Here is a tiny trained network, its code and every weight. The questions are about switching its units off for an input and a target symbol, where a switched-off unit gives its printed mean instead of its output.

import numpy as np


def w(rows, s, z=0):
    codes = np.array(rows[::2]) - 128.0
    scale = np.full(codes.shape[1], s)
    scale[-1] = z or s
    return codes * scale


def norm(h):
    return h / np.sqrt((h * h).mean(-1, keepdims=True) + 1e-5)


def f(y):
    return np.maximum(y, 0)


def softmax(a):
    e = np.exp(a - a.max(-1, keepdims=True))
    return e / e.sum(-1, keepdims=True)


def log_softmax(a):
    a = a - a.max(-1, keepdims=True)
    return a - np.log(np.exp(a).sum(-1, keepdims=True))


def net(x, mask):
    ids = ['ΓΛΦΨΩαβεξπ'.index(c) for c in x.split()]
    T = len(ids)
    res = E[ids] + P[:T]
    u = 0
    for l in range(2):
        q, k, v = (norm(res) @ M[l].T for M in (Q, K, V))
        z = softmax(np.where(np.tri(T) > 0, q @ k.T / 3**0.5, -1e9)) @ v
        res = res + np.where(mask[u], z, O[l][:, -1]) @ O[l][:, :-1]
        u += 1
        y = f(norm(res) @ A[l][:, :-1].T + A[l][:, -1])
        res = res + np.where(mask[u : u + 16], y, B[l][:, -1]) @ B[l][:, :-1]
        u += 16
    return log_softmax(norm(res)[-1] @ U[:, :-1].T + U[:, -1])


Q, K, V, O, A, B = {}, {}, {}, {}, {}, {}
E = w([
[110,174,180,113,215,166,90,167],'Γ',
[123,125,109,116,136,89,81,149],'Λ',
[166,191,106,123,96,127,152,159],'Φ',
[128,98,112,85,133,86,60,163],'Ψ',
[141,108,52,137,108,120,110,147],'Ω',
[76,80,154,7,181,173,218,162],'α',
[168,42,211,109,184,69,97,180],'β',
[118,158,166,149,183,179,109,139],'ε',
[67,23,80,101,135,124,106,179],'ξ',
[4,161,159,204,143,121,115,62],'π',
],0.015)
P = w([
[139,157,58,230,211,121,123,254],'0',
[152,151,89,186,147,84,133,210],'1',
[154,132,108,129,128,92,159,197],'2',
[117,114,146,121,87,81,168,172],'3',
[137,90,149,95,94,136,134,138],'4',
[73,76,182,102,43,88,170,148],'5',
[42,87,191,114,34,128,141,118],'6',
],0.0078)
Q[0] = w([
[28,109,121,166,185,167,77,206],'L0H0',
[248,215,254,186,238,182,185,44],'L0H0',
[96,227,52,85,157,208,153,48],'L0H0',
],0.0056)
K[0] = w([
[110,119,119,156,114,215,121,90],'L0H0',
[155,164,58,156,255,83,117,212],'L0H0',
[117,155,84,163,92,134,167,162],'L0H0',
],0.0073)
V[0] = w([
[67,139,71,168,150,118,183,2],'L0H0',
[80,86,150,116,156,106,148,143],'L0H0',
[187,86,202,189,169,124,180,110],'L0H0',
],0.0063)
O[0] = w([
[206,123,199,4,205,22,89,77,2],'L0H0',
[159,210,70,116,105,2,197,100,227],'L0H0',
[94,146,242,17,105,120,30,218,93],'L0H0',
],0.0065,0.0042)
A[0] = w([
[92,113,74,133,204,121,143,152,49],'L0N0',
[93,68,154,96,111,197,102,143,94],'L0N1',
[183,114,115,125,128,122,34,141,69],'L0N2',
[190,156,77,56,131,84,110,126,133],'L0N3',
[128,125,103,25,164,109,129,102,169],'L0N4',
[151,112,164,81,119,93,93,16,50],'L0N5',
[104,148,201,79,165,183,255,119,253],'L0N6',
[100,94,126,120,57,140,199,89,157],'L0N7',
[40,14,81,122,143,121,95,136,73],'L0N8',
[120,58,115,137,184,122,86,137,107],'L0N9',
[130,153,136,130,218,196,175,117,38],'L0N10',
[128,125,85,157,161,181,144,159,53],'L0N11',
[121,138,125,124,55,103,59,126,128],'L0N12',
[163,66,159,12,152,83,106,160,148],'L0N13',
[96,198,176,161,200,125,106,116,113],'L0N14',
[149,112,114,50,157,89,128,106,57],'L0N15',
],0.0086,0.0036)
B[0] = w([
[156,94,159,185,139,67,161,113,197],'L0N0',
[1,134,126,97,108,147,123,139,164],'L0N1',
[124,80,52,97,108,138,165,148,137],'L0N2',
[141,108,64,126,105,52,136,46,152],'L0N3',
[117,124,3,89,215,172,133,90,167],'L0N4',
[76,18,83,123,43,97,66,108,144],'L0N5',
[92,140,95,135,182,228,25,193,239],'L0N6',
[161,172,154,110,160,162,109,99,220],'L0N7',
[179,148,176,130,98,143,155,97,254],'L0N8',
[165,204,157,129,55,63,204,111,170],'L0N9',
[141,91,97,49,210,72,148,203,164],'L0N10',
[110,89,170,132,124,69,112,142,198],'L0N11',
[148,163,41,183,128,170,190,145,160],'L0N12',
[104,151,156,134,164,63,79,121,204],'L0N13',
[82,89,95,119,162,207,132,152,204],'L0N14',
[126,81,118,56,158,115,96,85,149],'L0N15',
],0.007,0.0061)
Q[1] = w([
[11,128,118,162,74,140,163,33],'L1H0',
[160,120,72,220,3,42,140,112],'L1H0',
[221,186,175,121,100,126,78,85],'L1H0',
],0.0065)
K[1] = w([
[59,124,105,45,11,129,2,37],'L1H0',
[129,65,208,106,84,115,174,80],'L1H0',
[164,189,186,89,53,124,97,182],'L1H0',
],0.0078)
V[1] = w([
[133,92,176,127,123,106,108,168],'L1H0',
[143,254,93,169,149,137,130,160],'L1H0',
[95,131,124,138,82,149,191,17],'L1H0',
],0.0095)
O[1] = w([
[34,119,80,109,117,114,140,123,153],'L1H0',
[136,161,255,46,227,98,103,132,253],'L1H0',
[137,105,132,156,157,59,136,231,2],'L1H0',
],0.0095,0.003)
A[1] = w([
[139,115,85,53,113,255,179,66,134],'L1N0',
[87,93,137,135,121,198,133,183,168],'L1N1',
[208,213,172,131,84,159,212,110,130],'L1N2',
[191,192,253,141,96,186,135,174,33],'L1N3',
[126,102,114,118,140,177,33,96,19],'L1N4',
[64,221,197,65,206,121,127,129,233],'L1N5',
[113,207,165,163,194,194,137,171,143],'L1N6',
[90,205,69,154,166,133,121,127,15],'L1N7',
[120,134,164,136,207,114,84,94,5],'L1N8',
[96,163,154,180,138,125,19,242,17],'L1N9',
[62,70,169,167,128,73,154,129,200],'L1N10',
[190,116,165,204,187,78,136,140,71],'L1N11',
[172,118,148,164,9,100,137,131,59],'L1N12',
[222,170,121,60,81,92,81,158,148],'L1N13',
[213,125,125,123,171,107,143,137,95],'L1N14',
[136,130,115,145,226,230,153,155,56],'L1N15',
],0.0074,0.003)
B[1] = w([
[40,98,76,209,170,128,76,105,162],'L1N0',
[109,41,98,139,150,117,137,77,178],'L1N1',
[137,216,157,116,124,196,23,34,151],'L1N2',
[173,74,89,104,97,69,199,96,156],'L1N3',
[69,131,129,182,39,146,126,157,147],'L1N4',
[140,92,132,208,173,127,141,146,244],'L1N5',
[157,111,73,70,144,81,184,112,206],'L1N6',
[108,174,133,68,75,188,157,160,150],'L1N7',
[90,130,130,119,198,171,186,214,156],'L1N8',
[102,156,90,2,148,147,114,114,177],'L1N9',
[186,165,116,136,55,172,80,120,195],'L1N10',
[126,73,159,73,130,184,115,141,161],'L1N11',
[127,131,187,145,121,146,207,115,159],'L1N12',
[71,246,131,122,116,120,61,116,141],'L1N13',
[72,105,132,181,150,73,48,138,140],'L1N14',
[160,178,102,137,184,110,190,209,183],'L1N15',
],0.0082,0.011)
U = w([
[121,95,107,90,224,107,206,188,162],'Γ',
[22,96,87,127,106,173,105,122,98],'Λ',
[172,125,73,166,76,88,221,174,172],'Φ',
[138,99,65,53,128,1,126,100,129],'Ψ',
[173,111,136,84,139,104,167,117,15],'Ω',
[167,175,124,28,67,169,125,172,150],'α',
[216,125,169,173,138,169,59,137,150],'β',
[141,147,168,135,127,137,140,59,93],'ε',
[129,214,154,158,138,76,68,158,130],'ξ',
[124,124,158,120,144,98,157,94,3],'π',
],0.0096,0.0027)

Each question gives the input, a string of symbols that net reads in full, and the target symbol t.
The units are the heads (3 rows each of Q, K, V and O) and the neurons (one row each of A and B). Each row of codes is followed by its name. A weight is (code - 128) times the scale printed after its matrix; where a second scale follows, it is the last column's (O, A, B and U).
mask holds one flag per unit, layer by layer, with each layer's heads first. A switched-off unit (its flag False) gives its mean, the last column of its rows in O or B, instead of its output. The means were averaged over made-up inputs and are rounded, as every weight is.
A unit's drop is (log p(t) with every unit on - log p(t) with that unit switched off) / (log p(t) with every unit on - log p(t) with every unit switched off).
The circuit of an input: a set's keep is (log p(t) with only the set's units on - log p(t) with every unit switched off) / (log p(t) with every unit on - log p(t) with every unit switched off). Starting from the 12 units with the biggest drops (on a tie, the unit counted first), units are removed one at a time, each time the one whose removal leaves the highest keep (on an exact tie, the one counted first), for as long as the keep stays at least 0.8.
circuit, biggest first: the units of the circuit, biggest drop first
most important unit: the unit with the biggest drop
top k neurons: the k neurons with the biggest drops, biggest first
k most important neurons of layer l: the k neurons of layer l with the biggest drops, biggest first
drop when u is switched off: that unit's drop, to one decimal
input Ω Φ Ω ε Γ Λ, target ε: most important unit : L1N2
input ξ ε Ψ π α α, target Λ: top 3 neurons : L0N6, L1N0, L0N10
input ξ α Ω Λ, target ξ: circuit, biggest first : L0N14, L1N13
input Γ Γ Ω, target β: 2 most important neurons of layer 0 : L0N6, L0N14
input ε ξ Γ Γ, target Λ: circuit, biggest first : L1H0, L0H0, L1N0, L0N14
input α ξ π Ψ, target Ψ: circuit, biggest first : L0H0, L0N3
input π Ω β, target ξ: 2 most important neurons of layer 0 : L0N13, L0N6
input α β Γ Φ, target Λ: circuit, biggest first : L1H0, L1N0
input π Φ ε α ε, target Λ: circuit, biggest first : L0H0, L0N1
input Λ β Ω, target Λ: circuit, biggest first : L1H0, L1N0
input β Ψ ξ α Λ Ω, target ξ: top 2 neurons : L0N7, L1N2
input Ψ Λ β, target Φ: top 2 neurons : L0N6, L0N9
input Λ α β ξ Λ, target Φ: 2 most important neurons of layer 0 : L0N6, L0N8
input α Ψ Ω, target ξ: most important neuron of layer 0 : L0N6
input Ψ Γ Ω ξ ξ Φ, target α: top 3 neurons : L0N7, L1N5, L1N2
input ε ε Ψ, target ε: top 3 neurons : L0N6, L0N8, L0N14
input ξ α ξ Ψ β ξ β, target Λ: 2 most important neurons of layer 0 : L0N1, L0N0
input Γ Γ Φ Γ Ω, target β: top 2 neurons : L0N6, L0N7
input ε Φ Ψ, target ε: 2 most important neurons of layer 1 : L1N2, L1N12
input β π ε ξ ξ π Ψ, target Ψ: circuit, biggest first : L0H0
input Ψ π Φ β β ξ ε, target Γ: top 3 neurons : L1N15, L1N6, L0N10
input ξ Ω β, target α: 2 most important neurons of layer 0 : L0N6, L0N7
input α Ω Ψ, target ξ: top 2 neurons : L0N6, L1N13
input ξ ξ Φ, target α: top 2 neurons : L1N5, L1N2
input α β ε Φ Ψ α, target Λ: 2 most important neurons of layer 1 : L1N0, L1N4
input π ε Φ, target ξ: top 2 neurons : L1N13, L1N2
input Γ β ξ Ψ π α Λ, target Ψ: circuit, biggest first : L0H0
input ξ π ξ ξ π π β, target ξ: top 2 neurons : L0N13, L1N6
input Ω Ψ π ξ π Λ, target Ψ: drop when L0H0 is switched off : 3.1
input α ε π Γ Φ ξ Λ, target Φ: drop when L1H0 is switched off : 1.1
